Here is a tiny trained network, its code and every weight. The questions are about switching its units off for an input and a class, where a switched-off unit gives its printed mean instead of its output.

import numpy as np


def w(rows, s, z=0):
    codes = np.array(rows[::2]) - 128.0
    scale = np.full(codes.shape[1], s)
    scale[-1] = z or s
    return codes * scale


def f(y):
    return np.maximum(y, 0)


def log_softmax(a):
    a = a - a.max(-1, keepdims=True)
    return a - np.log(np.exp(a).sum(-1, keepdims=True))


def net(x, mask):
    res = np.array(x, float).reshape(1, 5) / 4 @ E
    y = f(res @ A[0][:, :-1].T + A[0][:, -1])
    res = res + np.where(mask, y, B[0][:, -1]) @ B[0][:, :-1]
    return log_softmax(res[-1] @ U[:, :-1].T + U[:, -1])


A, B = {}, {}
E = w([
[200,198,125,53,162,161,45,185,87,56,108],'x0',
[137,146,170,163,93,210,85,118,129,238,100],'x1',
[2,152,124,128,177,173,149,100,19,114,164],'x2',
[57,118,158,170,74,180,108,182,186,27,157],'x3',
[223,132,212,204,174,148,193,207,96,122,180],'x4',
],0.0095)
A[0] = w([
[112,148,86,119,84,120,86,84,139,112,135,85],'neuron 1',
[122,129,100,124,148,81,152,142,174,44,143,102],'neuron 2',
[147,167,120,88,144,137,105,154,103,80,118,98],'neuron 3',
[70,109,161,148,87,194,106,174,202,46,147,89],'neuron 4',
[91,110,77,99,136,138,87,134,195,132,106,83],'neuron 5',
[164,111,98,112,109,65,155,185,210,101,99,100],'neuron 6',
[135,90,76,90,138,100,177,137,130,69,158,110],'neuron 7',
[164,113,192,158,157,147,176,158,109,126,178,65],'neuron 8',
[85,148,116,118,153,134,103,90,143,129,128,74],'neuron 9',
[93,125,106,118,145,116,156,141,69,102,162,115],'neuron 10',
[44,177,131,132,174,178,178,108,12,125,155,105],'neuron 11',
[142,157,137,74,183,139,84,171,99,96,94,89],'neuron 12',
[105,98,135,187,127,110,171,105,149,152,152,71],'neuron 13',
[181,152,154,150,139,111,148,152,198,138,139,87],'neuron 14',
[97,61,157,149,136,85,194,81,156,151,125,81],'neuron 15',
[124,130,118,97,159,66,161,122,122,88,161,176],'neuron 16',
[173,166,116,86,182,104,135,99,73,151,96,157],'neuron 17',
[71,54,122,152,93,146,195,136,180,174,164,92],'neuron 18',
[160,114,161,173,135,149,181,174,92,124,146,77],'neuron 19',
[144,122,82,102,142,114,110,75,103,155,95,107],'neuron 20',
[154,111,143,126,128,125,129,158,181,134,112,104],'neuron 21',
[222,104,123,127,84,86,123,110,198,151,82,91],'neuron 22',
[163,178,144,95,125,130,33,145,129,111,126,106],'neuron 23',
[147,132,103,94,159,41,144,127,112,129,174,111],'neuron 24',
[134,193,111,108,148,176,74,165,95,102,114,80],'neuron 25',
[75,110,86,111,78,126,80,94,161,101,95,81],'neuron 26',
[131,66,124,139,153,65,158,87,112,177,139,149],'neuron 27',
[179,130,162,164,137,123,162,229,118,135,205,123],'neuron 28',
[130,154,160,134,103,255,107,116,154,229,102,162],'neuron 29',
[186,164,118,133,183,109,165,82,76,183,95,153],'neuron 30',
[133,175,191,154,108,200,40,129,133,207,119,121],'neuron 31',
[85,85,134,203,84,115,166,74,132,128,137,82],'neuron 32',
[71,111,143,171,85,180,90,178,183,54,164,74],'neuron 33',
[132,115,101,120,67,90,79,116,171,118,62,90],'neuron 34',
[110,136,97,120,191,71,188,120,151,54,166,1],'neuron 35',
[90,124,84,74,113,127,91,78,138,125,97,85],'neuron 36',
[170,153,128,158,167,119,170,165,132,99,188,65],'neuron 37',
],0.0093,0.0032)
B[0] = w([
[136,164,96,133,144,83,171,102,73,106,132,177],'neuron 1',
[114,124,125,133,19,165,131,109,123,165,118,193],'neuron 2',
[191,117,211,76,126,57,80,87,151,104,149,191],'neuron 3',
[161,25,137,161,186,202,63,226,71,217,62,229],'neuron 4',
[118,173,111,140,163,97,202,110,83,107,85,185],'neuron 5',
[97,154,66,197,122,181,90,120,185,99,213,215],'neuron 6',
[128,110,108,104,13,153,140,72,127,182,144,187],'neuron 7',
[102,183,114,107,143,101,190,73,64,102,85,201],'neuron 8',
[132,165,118,131,155,127,149,117,113,100,102,161],'neuron 9',
[92,152,111,187,96,184,111,135,189,120,180,177],'neuron 10',
[23,228,77,234,195,184,34,96,254,95,212,238],'neuron 11',
[201,107,189,73,125,72,106,103,164,109,165,204],'neuron 12',
[172,115,157,98,132,79,108,92,143,98,130,185],'neuron 13',
[54,175,71,186,185,146,114,105,141,32,145,195],'neuron 14',
[196,112,192,63,149,64,87,108,152,102,155,205],'neuron 15',
[149,94,84,155,63,161,118,62,102,153,149,189],'neuron 16',
[144,21,136,159,159,137,69,182,120,152,82,211],'neuron 17',
[164,105,171,66,138,50,103,87,126,101,179,215],'neuron 18',
[103,172,118,117,170,90,189,98,60,89,91,194],'neuron 19',
[139,97,110,116,152,161,151,142,79,122,66,191],'neuron 20',
[115,144,107,146,162,147,114,82,162,114,141,176],'neuron 21',
[42,187,83,184,185,175,24,95,217,107,145,247],'neuron 22',
[164,99,194,94,135,77,98,66,148,101,183,207],'neuron 23',
[137,91,80,161,33,152,129,106,82,186,121,184],'neuron 24',
[143,98,171,57,122,36,101,47,126,76,176,202],'neuron 25',
[150,175,135,131,155,95,188,100,46,74,79,205],'neuron 26',
[121,29,177,96,156,89,92,157,148,123,120,204],'neuron 27',
[141,156,99,129,155,116,167,93,53,81,85,229],'neuron 28',
[108,125,91,182,15,115,163,45,120,166,177,243],'neuron 29',
[116,42,104,146,152,188,106,202,83,183,50,220],'neuron 30',
[126,110,123,136,10,148,175,48,132,118,151,230],'neuron 31',
[164,92,192,83,144,85,114,107,169,73,149,202],'neuron 32',
[133,37,124,172,160,156,74,209,86,211,18,223],'neuron 33',
[91,186,87,137,198,103,178,119,102,79,100,205],'neuron 34',
[137,147,113,156,65,113,131,59,126,160,131,188],'neuron 35',
[124,168,130,114,175,121,181,118,91,113,87,201],'neuron 36',
[118,141,124,117,124,118,154,85,101,77,86,192],'neuron 37',
],0.0064,0.012)
U = w([
[99,182,96,157,188,160,91,112,199,108,158,124],'0',
[168,99,219,84,146,72,108,106,152,101,153,97],'1',
[131,177,110,123,187,120,218,110,69,99,92,108],'2',
[144,56,129,133,167,165,98,145,100,181,85,145],'3',
[134,127,107,136,6,147,152,94,126,149,146,119],'4',
[133,122,125,127,144,138,135,127,136,125,135,254],'5',
[138,166,123,113,120,153,168,156,157,137,163,102],'6',
[124,175,147,106,121,129,161,180,150,135,118,106],'7',
],0.013,0.0074)

Each question gives the input, the list of numbers given to net, and the class t.
The units are the neurons (one row each of A and B). Each row of codes is followed by its name. A weight is (code - 128) times the scale printed after its matrix; where a second scale follows, it is the last column's (A, B and U).
mask holds one flag per neuron, in row order. A switched-off neuron (its flag False) gives its mean, the last column of its row in B, instead of its output. The means were averaged over made-up inputs and are rounded, as every weight is.
A unit's drop is (log p(t) with every unit on - log p(t) with that unit switched off) / (log p(t) with every unit on - log p(t) with every unit switched off).
The circuit of an input: a set's keep is (log p(t) with only the set's units on - log p(t) with every unit switched off) / (log p(t) with every unit on - log p(t) with every unit switched off). Starting from the 12 units with the biggest drops (on a tie, the unit counted first), units are removed one at a time, each time the one whose removal leaves the highest keep (on an exact tie, the one counted first), for as long as the keep stays at least 0.8.
units of the circuit, in order: the units of the circuit, biggest drop first
unit that matters most: the unit with the biggest drop
top k neurons: the k neurons with the biggest drops, biggest first
drop when u is switched off: that unit's drop, to one decimal
input [4,3,1,-4,-2], class 1: units of the circuit, in order -> neuron 25; neuron 23
input [0,0,-8,-5,-5], class 0: units of the circuit, in order -> neuron 22
input [-2,-7,-6,7,-1], class 3: top 4 neurons -> neuron 4; neuron 33; neuron 11; neuron 29
input [6,-5,0,-7,-5], class 3: top 2 neurons -> neuron 17; neuron 30
input [7,8,-2,-7,4], class 4: top 2 neurons -> neuron 31; neuron 29
input [-7,3,-6,-3,3], class 1: top 4 neurons -> neuron 11; neuron 15; neuron 18; neuron 27
input [-3,8,5,-6,2], class 4: top 3 neurons -> neuron 29; neuron 31; neuron 4
input [6,3,0,6,7], class 2: top 2 neurons -> neuron 28; neuron 8
input [0,6,-7,4,5], class 0: top 2 neurons -> neuron 22; neuron 14
input [-8,4,-2,2,8], class 1: top 4 neurons -> neuron 18; neuron 15; neuron 32; neuron 13
input [4,8,6,2,-2], class 4: top 3 neurons -> neuron 31; neuron 29; neuron 22
input [1,-6,-3,7,-1], class 3: top 2 neurons -> neuron 4; neuron 33
input [2,5,0,-6,-6], class 2: top 4 neurons -> neuron 4; neuron 33; neuron 36; neuron 34
input [-1,8,-6,1,8], class 2: unit that matters most -> neuron 28
input [-4,0,3,6,-6], class 2: top 2 neurons -> neuron 26; neuron 5
input [7,0,6,7,-8], class 2: top 3 neurons -> neuron 26; neuron 36; neuron 5
input [4,8,-4,3,-5], class 4: top 2 neurons -> neuron 29; neuron 31
input [5,5,-2,7,7], class 2: top 2 neurons -> neuron 28; neuron 8
input [4,-1,8,-5,2], class 0: drop when neuron 11 is switched off -> 1.8
input [4,-4,8,5,5], class 0: unit that matters most -> neuron 11
input [-5,-1,-3,-7,2], class 3: drop when neuron 30 is switched off -> 0.9
input [-1,-3,-3,8,6], class 3: drop when neuron 4 is switched off -> 1.1
input [4,2,4,-3,4], class 0: drop when neuron 25 is switched off -> -0.2
